Here is a tiny trained network, its code and every weight. The questions are about switching its units off for an input and a target symbol, where a switched-off unit gives its printed mean instead of its output.

import numpy as np


def w(rows, s, z=0):
    codes = np.array(rows[::2]) - 128.0
    scale = np.full(codes.shape[1], s)
    scale[-1] = z or s
    return codes * scale


def f(y):
    return np.maximum(y, 0)


def softmax(a):
    e = np.exp(a - a.max(-1, keepdims=True))
    return e / e.sum(-1, keepdims=True)


def log_softmax(a):
    a = a - a.max(-1, keepdims=True)
    return a - np.log(np.exp(a).sum(-1, keepdims=True))


def net(x, mask):
    ids = ['Γβεζηφψω'.index(c) for c in x.split()]
    T = len(ids)
    res = E[ids] + P[:T]
    u = 0
    for l in range(2):
        q, k, v = (res @ M[l].T for M in (Q, K, V))
        z = softmax(np.where(np.tri(T) > 0, q @ k.T / 3**0.5, -1e9)) @ v
        res = res + np.where(mask[u], z, O[l][:, -1]) @ O[l][:, :-1]
        u += 1
        y = f(res @ A[l][:, :-1].T + A[l][:, -1])
        res = res + np.where(mask[u : u + 4], y, B[l][:, -1]) @ B[l][:, :-1]
        u += 4
    return log_softmax(res[-1] @ U[:, :-1].T + U[:, -1])


Q, K, V, O, A, B = {}, {}, {}, {}, {}, {}
E = w([
[50,101,107,251,184,120,108,154,202,142,168],'Γ',
[75,66,150,120,142,134,221,115,158,142,187],'β',
[50,149,165,103,209,77,114,153,163,236,49],'ε',
[110,172,45,153,105,145,224,175,101,140,26],'ζ',
[100,221,126,120,254,129,160,147,54,91,215],'η',
[89,59,134,87,145,231,77,133,110,103,106],'φ',
[16,154,142,80,22,42,44,110,140,39,91],'ψ',
[169,34,148,124,181,47,87,109,72,108,146],'ω',
],0.01)
P = w([
[130,153,78,132,126,143,135,8,177,149,114],'0',
[77,131,81,119,140,106,140,76,151,139,120],'1',
[69,123,96,119,146,112,139,102,141,122,117],'2',
[75,117,114,123,144,110,143,132,127,118,113],'3',
[76,117,125,126,137,110,139,146,113,107,125],'4',
[85,112,143,134,131,119,136,162,104,104,126],'5',
[87,108,152,141,132,116,130,177,89,96,136],'6',
[82,108,163,139,127,119,129,187,80,103,141],'7',
[86,102,175,142,121,114,127,201,69,103,139],'8',
],0.011)
Q[0] = w([
[112,90,128,117,155,164,119,100,178,153,138],'L0H1',
[10,81,155,138,165,94,140,180,95,102,121],'L0H1',
[106,125,109,135,176,134,161,162,90,139,130],'L0H1',
],0.012)
K[0] = w([
[125,149,29,109,99,104,157,118,120,94,39],'L0H1',
[165,58,178,146,110,112,114,254,15,79,84],'L0H1',
[114,93,192,112,73,128,61,146,88,56,117],'L0H1',
],0.0068)
V[0] = w([
[84,195,122,94,18,140,77,124,164,82,96],'L0H1',
[134,157,143,162,130,3,120,99,142,113,186],'L0H1',
[126,227,89,161,128,142,228,184,105,144,133],'L0H1',
],0.0082)
O[0] = w([
[105,139,182,196,119,181,160,90,94,115,103,250],'L0H1',
[181,167,151,162,135,1,179,130,158,83,117,172],'L0H1',
[134,141,157,154,69,85,105,138,91,191,198,118],'L0H1',
],0.0099,0.0026)
A[0] = w([
[97,130,205,183,100,50,171,237,105,250,204,95],'L0N1',
[136,211,147,147,253,164,165,117,62,124,191,209],'L0N2',
[79,93,44,78,139,118,138,190,148,209,151,185],'L0N3',
[146,121,121,88,187,111,49,82,94,181,213,254],'L0N4',
],0.0046,0.0015)
B[0] = w([
[146,83,139,193,102,78,147,145,95,253,125,255],'L0N1',
[79,189,205,102,155,110,112,165,53,75,130,211],'L0N2',
[96,81,17,116,136,142,131,125,148,202,99,227],'L0N3',
[114,112,65,94,143,108,129,155,55,148,157,178],'L0N4',
],0.0061,0.0034)
Q[1] = w([
[248,122,127,126,156,169,107,121,122,162,155],'L1H1',
[140,84,170,96,144,89,55,96,147,115,159],'L1H1',
[124,200,159,123,57,152,98,117,150,114,139],'L1H1',
],0.013)
K[1] = w([
[161,53,44,143,55,128,114,38,223,188,79],'L1H1',
[158,167,85,135,177,144,176,76,221,61,58],'L1H1',
[159,140,197,160,151,159,147,2,83,148,125],'L1H1',
],0.0081)
V[1] = w([
[83,150,151,187,190,110,35,152,210,220,72],'L1H1',
[106,219,135,61,106,69,1,145,78,94,79],'L1H1',
[164,168,63,111,109,142,204,129,130,164,12],'L1H1',
],0.0061)
O[1] = w([
[12,201,254,169,172,70,23,194,216,159,108,235],'L1H1',
[250,152,207,123,135,157,1,33,69,185,31,251],'L1H1',
[137,238,152,71,19,216,156,252,70,150,65,140],'L1H1',
],0.0066,0.0015)
A[1] = w([
[161,235,88,46,47,190,146,180,96,81,119,65],'L1N1',
[199,107,50,61,234,104,165,59,171,13,103,121],'L1N2',
[196,107,186,69,67,131,2,43,161,110,108,2],'L1N3',
[113,102,9,88,69,126,211,156,141,60,207,64],'L1N4',
],0.0049,0.0028)
B[1] = w([
[212,99,41,183,47,86,105,253,32,194,143,240],'L1N1',
[226,27,121,87,123,129,97,247,167,32,15,255],'L1N2',
[151,73,219,220,104,144,229,88,77,29,66,195],'L1N3',
[85,39,250,63,121,84,251,66,95,143,160,232],'L1N4',
],0.0051,0.0028)
U = w([
[69,166,64,203,155,101,100,153,215,53,192,85],'Γ',
[84,82,168,68,119,102,211,118,159,114,175,32],'β',
[102,191,234,65,138,127,95,163,184,184,86,4],'ε',
[146,110,106,166,63,127,137,218,64,170,132,137],'ζ',
[200,156,42,122,129,52,110,1,112,197,180,215],'η',
[52,105,33,65,168,251,71,79,109,105,133,201],'φ',
[146,133,228,188,121,161,152,50,96,70,66,160],'ψ',
[193,98,83,73,147,100,107,188,191,69,95,163],'ω',
],0.0058,0.0017)

Each question gives the input, a string of symbols that net reads in full, and the target symbol t.
The units are the heads (3 rows each of Q, K, V and O) and the neurons (one row each of A and B). Each row of codes is followed by its name. A weight is (code - 128) times the scale printed after its matrix; where a second scale follows, it is the last column's (O, A, B and U).
mask holds one flag per unit, layer by layer, with each layer's heads first. A switched-off unit (its flag False) gives its mean, the last column of its rows in O or B, instead of its output. The means were averaged over made-up inputs and are rounded, as every weight is.
A unit's drop is (log p(t) with every unit on - log p(t) with that unit switched off) / (log p(t) with every unit on - log p(t) with every unit switched off).
The circuit of an input: a set's keep is (log p(t) with only the set's units on - log p(t) with every unit switched off) / (log p(t) with every unit on - log p(t) with every unit switched off). Starting from all 10 units, units are removed one at a time, each time the one whose removal leaves the highest keep (on an exact tie, the one counted first), for as long as the keep stays at least 0.8.
circuit, biggest first: the units of the circuit, biggest drop first
most important unit: the unit with the biggest drop
top k neurons: the k neurons with the biggest drops, biggest first
drop when u is switched off: that unit's drop, to one decimal
input β ε β ζ ψ ω, target ω: circuit, biggest first => (L0H1, L1N2)
input ε ζ ψ φ ζ ζ β ψ ζ, target β: circuit, biggest first => (L1H1, L0H1, L0N1, L1N4)
input ζ ζ φ ζ, target φ: circuit, biggest first => (L0H1)
input η ω Γ η ζ Γ ψ β Γ, target ψ: circuit, biggest first => (L0H1, L1H1, L0N2)
input β ψ ζ ζ φ ψ, target ζ: circuit, biggest first => (L0H1, L1H1, L1N1, L0N2)
input Γ Γ ψ ζ ζ ζ ε ζ η, target η: circuit, biggest first => (L1H1, L0N2, L0H1)
input ζ ζ ζ ψ ζ, target ψ: circuit, biggest first => (L0H1, L1H1)
input β ε ψ, target ψ: circuit, biggest first => (L1H1, L0H1, L1N3)
input ω ω η ψ β Γ, target ψ: circuit, biggest first => (L1H1, L0H1, L0N2)
input ψ ψ ζ Γ β β β ψ, target ζ: top 3 neurons => (L1N1, L0N2, L0N1)
input ζ Γ β ψ ψ ω ε η, target ω: circuit, biggest first => (L0H1, L1N2, L1H1)
input ε ζ ψ, target ψ: circuit, biggest first => (L1H1, L1N3, L0H1)
input ω ζ η ζ ε, target η: circuit, biggest first => (L1H1, L0N2, L0H1, L0N4)
input ψ η ψ ζ ζ, target ψ: most important unit => L0N2
input η β Γ ω φ ζ, target ω: top 4 neurons => (L1N2, L0N2, L0N1, L0N4)
input φ ψ ψ φ β η β β, target η: top 2 neurons => (L0N2, L0N1)
input β η ζ ψ ε ε, target ψ: top 2 neurons => (L0N2, L0N4)
input Γ Γ ζ ζ ψ β ψ, target β: top 2 neurons => (L0N2, L1N4)
input ε Γ ε ψ φ β η ζ ω, target ω: top 2 neurons => (L0N1, L1N2)
input ε ζ β ψ β ζ ε ψ, target β: top 2 neurons => (L1N4, L0N2)
input ω β η ζ φ β, target φ: top neuron => (L0N3)
input η ζ ψ ψ ζ β, target ψ: top 2 neurons => (L0N2, L0N4)
input ζ ζ β η ε, target η: drop when L0H1 is switched off => 0.2
input Γ ζ η ζ β, target η: drop when L0H1 is switched off => 0.3
